Below are the code and all the weights of a small trained network. Each question names an input and a class and asks about switching units off, where a switched-off unit gives its printed mean instead of its output.

import numpy as np


def w(rows, s, z=0):
    codes = np.array(rows[::2]) - 128.0
    scale = np.full(codes.shape[1], s)
    scale[-1] = z or s
    return codes * scale


def norm(h):
    return h / np.sqrt((h * h).mean(-1, keepdims=True) + 1e-5)


def f(y):
    return np.maximum(y, 0)


def log_softmax(a):
    a = a - a.max(-1, keepdims=True)
    return a - np.log(np.exp(a).sum(-1, keepdims=True))


def net(x, mask):
    res = np.array(x, float).reshape(1, 8) / 4 @ E
    u = 0
    for l in range(2):
        y = f(norm(res) @ A[l][:, :-1].T + A[l][:, -1])
        res = res + np.where(mask[u : u + 16], y, B[l][:, -1]) @ B[l][:, :-1]
        u += 16
    return log_softmax(norm(res)[-1] @ U[:, :-1].T + U[:, -1])


A, B = {}, {}
E = w([
[176,119,14,83,73,168],'x0',
[129,129,128,122,133,130],'x1',
[130,129,130,126,131,129],'x2',
[129,127,128,122,133,131],'x3',
[128,127,127,128,127,128],'x4',
[120,2,175,90,132,60],'x5',
[165,106,68,185,171,71],'x6',
[131,132,126,107,140,123],'x7',
],0.0088)
A[0] = w([
[145,90,57,48,1,126,168],'L0N1',
[195,109,69,145,141,53,192],'L0N2',
[117,14,122,134,190,146,35],'L0N3',
[121,51,184,80,24,109,53],'L0N4',
[111,232,84,110,139,233,4],'L0N5',
[56,101,155,128,171,77,177],'L0N6',
[220,114,81,110,123,124,95],'L0N7',
[176,93,111,156,139,127,197],'L0N8',
[134,121,66,122,85,124,69],'L0N9',
[125,198,234,104,82,153,30],'L0N10',
[160,201,69,182,119,188,151],'L0N11',
[153,144,44,101,55,147,47],'L0N12',
[81,130,158,71,51,147,98],'L0N13',
[102,75,210,138,151,100,59],'L0N14',
[122,139,211,137,110,186,109],'L0N15',
[94,133,119,183,108,55,160],'L0N16',
],0.0089,0.0036)
B[0] = w([
[240,36,170,121,169,194,254],'L0N1',
[77,159,106,181,136,96,228],'L0N2',
[30,124,144,99,140,112,186],'L0N3',
[254,69,90,124,142,211,212],'L0N4',
[98,163,191,126,82,61,219],'L0N5',
[190,156,173,86,90,160,221],'L0N6',
[79,140,113,197,133,233,184],'L0N7',
[34,92,101,174,174,147,187],'L0N8',
[56,156,111,83,81,222,168],'L0N9',
[24,154,90,100,118,145,186],'L0N10',
[193,185,150,89,94,146,237],'L0N11',
[69,177,180,51,107,135,200],'L0N12',
[211,104,116,165,196,159,189],'L0N13',
[107,134,206,115,69,79,211],'L0N14',
[129,192,52,41,103,93,183],'L0N15',
[135,144,182,73,196,148,184],'L0N16',
],0.0063,0.007)
A[1] = w([
[147,143,128,83,55,68,99],'L1N1',
[12,162,80,99,139,130,135],'L1N2',
[105,137,124,119,65,197,218],'L1N3',
[217,90,94,99,84,117,209],'L1N4',
[159,148,137,106,142,136,23],'L1N5',
[146,67,146,125,159,99,85],'L1N6',
[190,124,60,146,126,189,138],'L1N7',
[167,216,147,187,171,147,181],'L1N8',
[59,52,13,155,153,129,129],'L1N9',
[71,139,140,87,137,95,107],'L1N10',
[144,89,112,69,73,145,206],'L1N11',
[117,240,90,104,113,207,152],'L1N12',
[75,120,113,110,92,134,105],'L1N13',
[124,142,229,74,158,131,96],'L1N14',
[96,163,188,156,182,84,252],'L1N15',
[122,76,82,160,122,104,19],'L1N16',
],0.011,0.0031)
B[1] = w([
[168,100,137,166,147,186,158],'L1N1',
[112,60,125,225,96,92,173],'L1N2',
[97,157,156,76,99,23,213],'L1N3',
[103,167,135,142,188,86,188],'L1N4',
[93,190,122,83,65,142,138],'L1N5',
[57,235,15,153,72,117,168],'L1N6',
[95,160,95,177,130,61,191],'L1N7',
[178,37,91,34,210,177,200],'L1N8',
[167,254,236,29,48,125,170],'L1N9',
[156,120,124,168,162,74,165],'L1N10',
[143,182,200,155,143,169,201],'L1N11',
[101,25,122,204,158,75,254],'L1N12',
[189,70,93,113,220,209,141],'L1N13',
[119,180,59,154,66,118,223],'L1N14',
[141,65,41,141,161,196,220],'L1N15',
[176,183,162,93,46,119,138],'L1N16',
],0.0072,0.0098)
U = w([
[41,102,73,227,119,37,42],'0',
[132,200,255,82,35,121,98],'1',
[212,36,119,106,212,224,254],'2',
],0.017,0.0029)

Each question gives the input, the list of numbers given to net, and the class t.
The units are the neurons (one row each of A and B). Each row of codes is followed by its name. A weight is (code - 128) times the scale printed after its matrix; where a second scale follows, it is the last column's (A, B and U).
mask holds one flag per neuron, layer by layer. A switched-off neuron (its flag False) gives its mean, the last column of its row in B, instead of its output. The means were averaged over made-up inputs and are rounded, as every weight is.
A unit's drop is (log p(t) with every unit on - log p(t) with that unit switched off) / (log p(t) with every unit on - log p(t) with every unit switched off).
unit that matters most: the unit with the biggest drop
k most important neurons: the k neurons with the biggest drops, biggest first
top k neurons in layer l: the k neurons of layer l with the biggest drops, biggest first
drop when u is switched off: that unit's drop, to one decimal
input [-3,-3,-3,3,-3,7,-2,-2], class 1: unit that matters most : L1N12
input [4,2,7,3,-7,1,3,-2], class 1: 3 most important neurons : (L1N9, L0N1, L1N15)
input [-4,3,-8,-3,4,-6,1,8], class 2: top 2 neurons in layer 0 : (L0N12, L0N3)
input [6,-5,-2,-7,-5,-3,1,8], class 0: top 2 neurons in layer 1 : (L1N12, L1N9)
input [-4,1,-2,-5,-4,-4,0,5], class 0: top 3 neurons in layer 0 : (L0N1, L0N10, L0N4)
input [-1,8,3,-7,1,-6,1,-1], class 2: top 2 neurons in layer 0 : (L0N11, L0N3)
input [-3,2,7,7,-8,-1,0,8], class 0: top 2 neurons in layer 0 : (L0N1, L0N10)
input [4,-5,-2,-8,5,-7,-1,-2], class 1: top 2 neurons in layer 0 : (L0N11, L0N5)
input [-2,8,6,3,5,-5,0,7], class 0: 3 most important neurons : (L0N1, L0N4, L1N12)
input [-8,2,-1,2,8,-1,-6,-2], class 0: 2 most important neurons : (L0N10, L0N1)
input [1,-3,6,-4,6,-3,2,6], class 0: top 2 neurons in layer 1 : (L1N12, L1N3)
input [-4,5,2,-2,-8,-7,1,0], class 2: top 2 neurons in layer 1 : (L1N8, L1N7)
input [4,5,7,2,-8,5,6,6], class 1: drop when L1N9 is switched off : 1.3
input [-7,7,8,5,-5,-1,-4,5], class 0: drop when L0N15 is switched off : 0.0
input [-2,8,5,-6,0,-6,5,4], class 2: drop when L1N8 is switched off : 0.9
input [6,7,6,-3,5,-1,-2,-4], class 1: drop when L0N1 is switched off : 0.1
input [0,-6,-4,-3,-5,-3,8,4], class 2: top neuron in layer 0 : (L0N16)
